Here is a tiny trained network, its code and every weight. The questions are about switching its units off for an input and a target symbol, where a switched-off unit gives its printed mean instead of its output.

import numpy as np


def w(rows, s, z=0):
    codes = np.array(rows[::2]) - 128.0
    scale = np.full(codes.shape[1], s)
    scale[-1] = z or s
    return codes * scale


def f(y):
    return np.maximum(y, 0)


def softmax(a):
    e = np.exp(a - a.max(-1, keepdims=True))
    return e / e.sum(-1, keepdims=True)


def log_softmax(a):
    a = a - a.max(-1, keepdims=True)
    return a - np.log(np.exp(a).sum(-1, keepdims=True))


def net(x, mask):
    ids = ['αβδεζηθλμξπστφψω'.index(c) for c in x.split()]
    T = len(ids)
    res = E[ids] + P[:T]
    r = res
    for j in range(3):
        rows = slice(2 * j, 2 * j + 2)
        q, k, v = (r @ M[0][rows].T for M in (Q, K, V))
        z = softmax(np.where(np.tri(T) > 0, q @ k.T / 2**0.5, -1e9)) @ v
        o = O[0][rows]
        res = res + np.where(mask[j], z, o[:, -1]) @ o[:, :-1]
    y = f(res @ A[0][:, :-1].T + A[0][:, -1])
    res = res + np.where(mask[3:15], y, B[0][:, -1]) @ B[0][:, :-1]
    return log_softmax(res[-1] @ U[:, :-1].T + U[:, -1])


Q, K, V, O, A, B = {}, {}, {}, {}, {}, {}
E = w([
[172,178,187,187,144],'α',
[200,186,182,105,44],'β',
[57,134,130,155,58],'δ',
[111,133,64,111,14],'ε',
[57,174,57,121,108],'ζ',
[76,130,184,71,96],'η',
[247,116,124,116,65],'θ',
[167,157,130,60,110],'λ',
[181,133,14,174,74],'μ',
[111,65,101,100,82],'ξ',
[127,85,51,210,99],'π',
[179,180,106,159,152],'σ',
[178,114,225,101,127],'τ',
[113,230,151,112,105],'φ',
[152,218,83,197,72],'ψ',
[192,74,149,168,40],'ω',
],0.013)
P = w([
[188,190,1,60,148],'0',
[125,174,120,151,64],'1',
[136,171,128,156,58],'2',
[131,170,130,154,55],'3',
[130,169,134,159,58],'4',
[133,165,141,157,47],'5',
[133,159,138,167,48],'6',
[138,157,148,163,47],'7',
[123,162,146,164,49],'8',
[123,160,152,157,43],'9',
[125,162,148,169,45],'10',
[121,154,146,173,42],'11',
[122,157,153,170,43],'12',
[120,160,155,165,41],'13',
],0.0093)
Q[0] = w([
[142,167,168,168,56],'H0',
[109,99,129,176,89],'H0',
[147,90,112,45,245],'H1',
[170,160,104,93,80],'H1',
[187,206,107,138,4],'H2',
[110,89,138,124,185],'H2',
],0.014)
K[0] = w([
[137,63,31,74,245],'H0',
[181,162,124,64,194],'H0',
[58,68,190,254,97],'H1',
[155,239,174,28,145],'H1',
[156,180,4,34,147],'H2',
[79,85,197,202,71],'H2',
],0.0099)
V[0] = w([
[106,198,167,187,62],'H0',
[213,142,176,114,194],'H0',
[119,70,54,176,114],'H1',
[57,138,188,88,153],'H1',
[128,180,88,133,207],'H2',
[122,107,132,249,148],'H2',
],0.011)
O[0] = w([
[137,185,12,109,226,141],'H0',
[134,202,220,115,139,102],'H0',
[75,108,151,195,92,126],'H1',
[193,113,112,62,76,1],'H1',
[92,97,105,2,154,221],'H2',
[67,173,130,124,55,7],'H2',
],0.01,0.009)
A[0] = w([
[120,53,159,144,167,211],'N0',
[66,87,148,142,254,131],'N1',
[215,128,105,122,113,160],'N2',
[154,139,170,80,227,1],'N3',
[97,82,135,43,128,205],'N4',
[109,170,100,213,146,101],'N5',
[188,175,124,180,74,129],'N6',
[123,184,138,98,161,98],'N7',
[140,232,67,101,103,41],'N8',
[180,161,109,190,102,65],'N9',
[62,132,103,207,82,130],'N10',
[135,149,57,76,76,108],'N11',
],0.0072,0.0051)
B[0] = w([
[139,30,193,206,131,235],'N0',
[72,128,117,166,227,253],'N1',
[201,136,61,111,65,216],'N2',
[177,152,249,125,102,185],'N3',
[72,64,161,69,136,237],'N4',
[117,155,119,125,35,218],'N5',
[153,208,122,215,60,165],'N6',
[142,156,185,126,117,178],'N7',
[96,255,165,169,80,173],'N8',
[140,158,67,211,173,151],'N9',
[145,164,144,117,65,250],'N10',
[96,184,108,91,75,190],'N11',
],0.0053,0.0049)
U = w([
[130,149,208,201,187,43],'α',
[183,161,188,109,59,176],'β',
[49,107,149,144,112,167],'δ',
[88,123,101,80,2,183],'ε',
[33,163,54,116,173,52],'ζ',
[50,98,205,64,165,131],'η',
[222,83,115,116,85,119],'θ',
[163,113,91,19,178,155],'λ',
[145,147,20,137,71,82],'μ',
[97,12,97,94,141,164],'ξ',
[129,69,68,201,157,176],'π',
[181,171,105,179,229,147],'σ',
[176,51,218,118,176,67],'τ',
[98,205,158,106,115,236],'φ',
[138,215,107,174,70,2],'ψ',
[175,55,167,158,68,109],'ω',
],0.0074,0.004)

Each question gives the input, a string of symbols that net reads in full, and the target symbol t.
The units are the heads (2 rows each of Q, K, V and O) and the neurons (one row each of A and B). Each row of codes is followed by its name. A weight is (code - 128) times the scale printed after its matrix; where a second scale follows, it is the last column's (O, A, B and U).
mask holds one flag per unit, heads first, then neurons. A switched-off unit (its flag False) gives its mean, the last column of its rows in O or B, instead of its output. The means were averaged over made-up inputs and are rounded, as every weight is.
A unit's drop is (log p(t) with every unit on - log p(t) with that unit switched off) / (log p(t) with every unit on - log p(t) with every unit switched off).
The circuit of an input: a set's keep is (log p(t) with only the set's units on - log p(t) with every unit switched off) / (log p(t) with every unit on - log p(t) with every unit switched off). Starting from the 12 units with the biggest drops (on a tie, the unit counted first), units are removed one at a time, each time the one whose removal leaves the highest keep (on an exact tie, the one counted first), for as long as the keep stays at least 0.8.
units of the circuit, in order: the units of the circuit, biggest drop first
k most important neurons: the k neurons with the biggest drops, biggest first
heads that matter: for each layer, one digit per head in row order, 1 if its drop is at least 0.15 and else 0, layers parted by /
drop of u: that unit's drop, to one decimal
input η ω π β λ ω μ π α ω φ ψ θ, target θ: units of the circuit, in order	(H1 H2 N2)
input ε φ β σ φ α ξ π φ σ δ σ, target π: heads that matter	101
input φ ζ ψ τ η π φ ε β β τ, target λ: units of the circuit, in order	(H1 H0)
input ξ π φ β θ λ ω θ φ τ ζ θ ζ θ, target ω: units of the circuit, in order	(H0 H2)
input θ α θ δ η β, target α: heads that matter	111
input π π λ ψ β σ φ ε, target ε: units of the circuit, in order	(H2 H0 H1)
input φ α δ σ ψ ε α π η μ ξ μ, target λ: heads that matter	011
input φ β δ ξ ξ ε η, target λ: heads that matter	110
input ω φ ε σ ζ ξ ε τ θ σ β ε σ, target ψ: heads that matter	001
input φ π α φ ψ λ ζ φ, target λ: heads that matter	011
input β θ φ β μ δ θ, target σ: heads that matter	101
input θ α δ, target α: units of the circuit, in order	(H0 H1 H2)
input φ μ σ, target λ: units of the circuit, in order	(H1 H2)
input θ ω δ τ φ σ ζ δ σ δ λ ξ σ φ, target α: units of the circuit, in order	(H1 H0 H2)
input λ φ ε α φ τ ξ η, target τ: most important neuron	(N0)
input μ ψ ε η β φ ε, target δ: units of the circuit, in order	(H1)
input θ ε φ β ψ θ δ ε φ α π α ψ η, target α: units of the circuit, in order	(H2 H1 H0)
input θ η σ ω, target α: units of the circuit, in order	(H1 H0 H2)
input θ α β ω ε φ λ σ, target α: drop of H0	0.5
input δ ψ τ β μ, target μ: drop of H0	0.3
input θ ξ ω φ δ φ ε φ σ, target α: drop of H0	0.4
input θ ω π ζ ψ φ φ ξ σ σ β, target α: drop of H2	0.2
input ζ φ τ ψ π β σ λ λ δ μ τ, target ξ: most important neuron	(N4)
input π ξ ω π τ ξ φ σ σ μ φ σ π, target ε: 2 most important neurons	(N10 N5)
